Below is a small trained network, with its code and all its weights. Each question gives an input and a class and asks what happens when units are switched off, that is, made to give their printed mean instead of their output.

import numpy as np


def w(rows, s, z=0):
    codes = np.array(rows[::2]) - 128.0
    scale = np.full(codes.shape[1], s)
    scale[-1] = z or s
    return codes * scale


def norm(h):
    return h / np.sqrt((h * h).mean(-1, keepdims=True) + 1e-5)


def f(y):
    return np.maximum(y, 0)


def log_softmax(a):
    a = a - a.max(-1, keepdims=True)
    return a - np.log(np.exp(a).sum(-1, keepdims=True))


def net(x, mask):
    res = np.array(x, float).reshape(1, 8) / 4 @ E
    u = 0
    for l in range(3):
        y = f(norm(res) @ A[l][:, :-1].T + A[l][:, -1])
        res = res + np.where(mask[u : u + 9], y, B[l][:, -1]) @ B[l][:, :-1]
        u += 9
    return log_softmax(norm(res)[-1] @ U[:, :-1].T + U[:, -1])


A, B = {}, {}
E = w([
[106,71,254,150,127,104],'x0',
[155,208,218,119,153,67],'x1',
[102,100,128,127,119,118],'x2',
[54,140,134,124,87,105],'x3',
[82,167,136,106,79,104],'x4',
[146,104,99,132,135,171],'x5',
[119,216,104,94,113,136],'x6',
[123,95,141,123,52,153],'x7',
],0.0083)
A[0] = w([
[140,117,145,152,154,135,29],'0.n0',
[239,44,203,121,180,187,9],'0.n1',
[178,176,91,142,71,150,85],'0.n2',
[144,178,88,111,105,140,8],'0.n3',
[28,73,205,130,111,107,84],'0.n4',
[88,189,191,133,254,70,69],'0.n5',
[74,103,98,145,171,109,4],'0.n6',
[144,105,131,176,183,133,28],'0.n7',
[105,33,65,117,155,209,37],'0.n8',
],0.0084,0.0034)
B[0] = w([
[137,163,134,146,96,165,138],'0.n0',
[234,129,206,213,54,215,242],'0.n1',
[122,164,119,105,93,116,179],'0.n2',
[170,122,53,23,125,100,157],'0.n3',
[97,89,184,12,32,83,255],'0.n4',
[108,191,114,254,161,34,242],'0.n5',
[120,97,120,111,125,121,142],'0.n6',
[158,81,157,112,102,134,157],'0.n7',
[32,151,141,190,242,214,247],'0.n8',
],0.0072,0.005)
A[1] = w([
[85,63,93,132,108,183,153],'1.n0',
[214,194,97,189,252,182,134],'1.n1',
[118,73,58,149,146,132,98],'1.n2',
[158,62,59,126,135,119,66],'1.n3',
[132,135,205,137,156,132,37],'1.n4',
[122,189,136,129,172,104,56],'1.n5',
[146,155,33,64,101,164,216],'1.n6',
[212,52,181,180,165,133,18],'1.n7',
[114,243,2,83,107,104,6],'1.n8',
],0.0088,0.0018)
B[1] = w([
[78,186,182,192,208,72,206],'1.n0',
[93,91,172,113,60,92,254],'1.n1',
[79,167,190,121,187,169,169],'1.n2',
[90,164,183,168,105,161,149],'1.n3',
[142,134,84,106,125,116,172],'1.n4',
[115,181,45,151,190,146,169],'1.n5',
[146,114,112,83,89,255,205],'1.n6',
[226,144,71,133,109,165,205],'1.n7',
[219,137,93,35,109,128,228],'1.n8',
],0.0076,0.0067)
A[2] = w([
[60,61,158,99,67,70,4],'2.n0',
[87,105,136,72,52,123,111],'2.n1',
[57,152,183,140,44,86,50],'2.n2',
[134,148,83,125,149,23,145],'2.n3',
[2,41,76,183,211,173,83],'2.n4',
[117,77,197,107,68,93,94],'2.n5',
[119,101,152,177,100,23,68],'2.n6',
[99,218,142,187,199,127,66],'2.n7',
[132,144,185,97,122,132,227],'2.n8',
],0.0095,0.0031)
B[2] = w([
[120,76,175,42,59,64,215],'2.n0',
[159,105,146,80,186,97,214],'2.n1',
[99,80,130,112,110,77,233],'2.n2',
[88,156,178,204,182,125,198],'2.n3',
[2,187,175,113,178,195,254],'2.n4',
[116,46,100,103,77,114,227],'2.n5',
[106,131,78,23,125,125,212],'2.n6',
[101,166,68,160,161,106,209],'2.n7',
[133,50,20,136,175,97,227],'2.n8',
],0.0085,0.0053)
U = w([
[249,54,183,222,102,160,234],'0',
[118,209,121,190,185,15,32],'1',
[169,167,53,16,91,165,9],'2',
[75,24,179,47,66,41,125],'3',
[13,128,153,164,188,211,217],'4',
],0.018,0.0012)

Each question gives the input, the list of numbers given to net, and the class t.
The units are the neurons (one row each of A and B). Each row of codes is followed by its name. A weight is (code - 128) times the scale printed after its matrix; where a second scale follows, it is the last column's (A, B and U).
mask holds one flag per neuron, layer by layer. A switched-off neuron (its flag False) gives its mean, the last column of its row in B, instead of its output. The means were averaged over made-up inputs and are rounded, as every weight is.
A unit's drop is (log p(t) with every unit on - log p(t) with that unit switched off) / (log p(t) with every unit on - log p(t) with every unit switched off).
The circuit of an input: a set's keep is (log p(t) with only the set's units on - log p(t) with every unit switched off) / (log p(t) with every unit on - log p(t) with every unit switched off). Starting from the 12 units with the biggest drops (on a tie, the unit counted first), units are removed one at a time, each time the one whose removal leaves the highest keep (on an exact tie, the one counted first), for as long as the keep stays at least 0.8.
units of the circuit, in order: the units of the circuit, biggest drop first
top k neurons: the k neurons with the biggest drops, biggest first
k most important neurons of layer l: the k neurons of layer l with the biggest drops, biggest first
drop when u is switched off: that unit's drop, to one decimal
input [-1,1,0,0,3,-2,-5,-3], class 1: units of the circuit, in order	[0.n5]
input [0,-5,4,1,5,2,4,5], class 4: units of the circuit, in order	[1.n1, 1.n0]
input [-6,4,6,0,1,2,-7,-2], class 1: top 2 neurons	[0.n1, 1.n2]
input [-2,2,-7,-3,4,4,-5,-4], class 0: top 2 neurons	[0.n1, 1.n7]
input [2,-4,-3,3,7,-5,6,-5], class 2: 2 most important neurons of layer 0	[0.n8, 0.n3]
input [7,0,3,-2,2,5,0,-8], class 0: top 4 neurons	[0.n1, 1.n7, 1.n0, 0.n7]
input [4,-2,-7,-2,-6,2,8,-5], class 0: top 2 neurons	[0.n1, 1.n0]
input [-5,8,-2,1,3,1,-3,4], class 1: 2 most important neurons of layer 1	[1.n7, 1.n6]
input [3,-8,8,7,-3,1,-3,2], class 4: top 2 neurons	[0.n8, 2.n4]
input [-2,-4,-5,-6,-8,0,-1,-7], class 0: top 2 neurons	[0.n1, 1.n7]
input [-1,2,-1,-8,2,-3,5,-3], class 1: top 2 neurons	[0.n5, 2.n3]
input [1,4,-2,2,-6,4,5,6], class 0: 2 most important neurons of layer 0	[0.n4, 0.n1]
input [6,4,0,2,-7,-4,3,-3], class 1: drop when 0.n5 is switched off	0.3
input [7,-2,7,-3,-4,5,3,5], class 0: units of the circuit, in order	[0.n1]
input [8,3,2,-5,-1,0,-3,-6], class 0: drop when 0.n1 is switched off	0.4
input [-2,-4,-7,-1,-7,-7,-5,-5], class 0: drop when 1.n7 is switched off	0.6
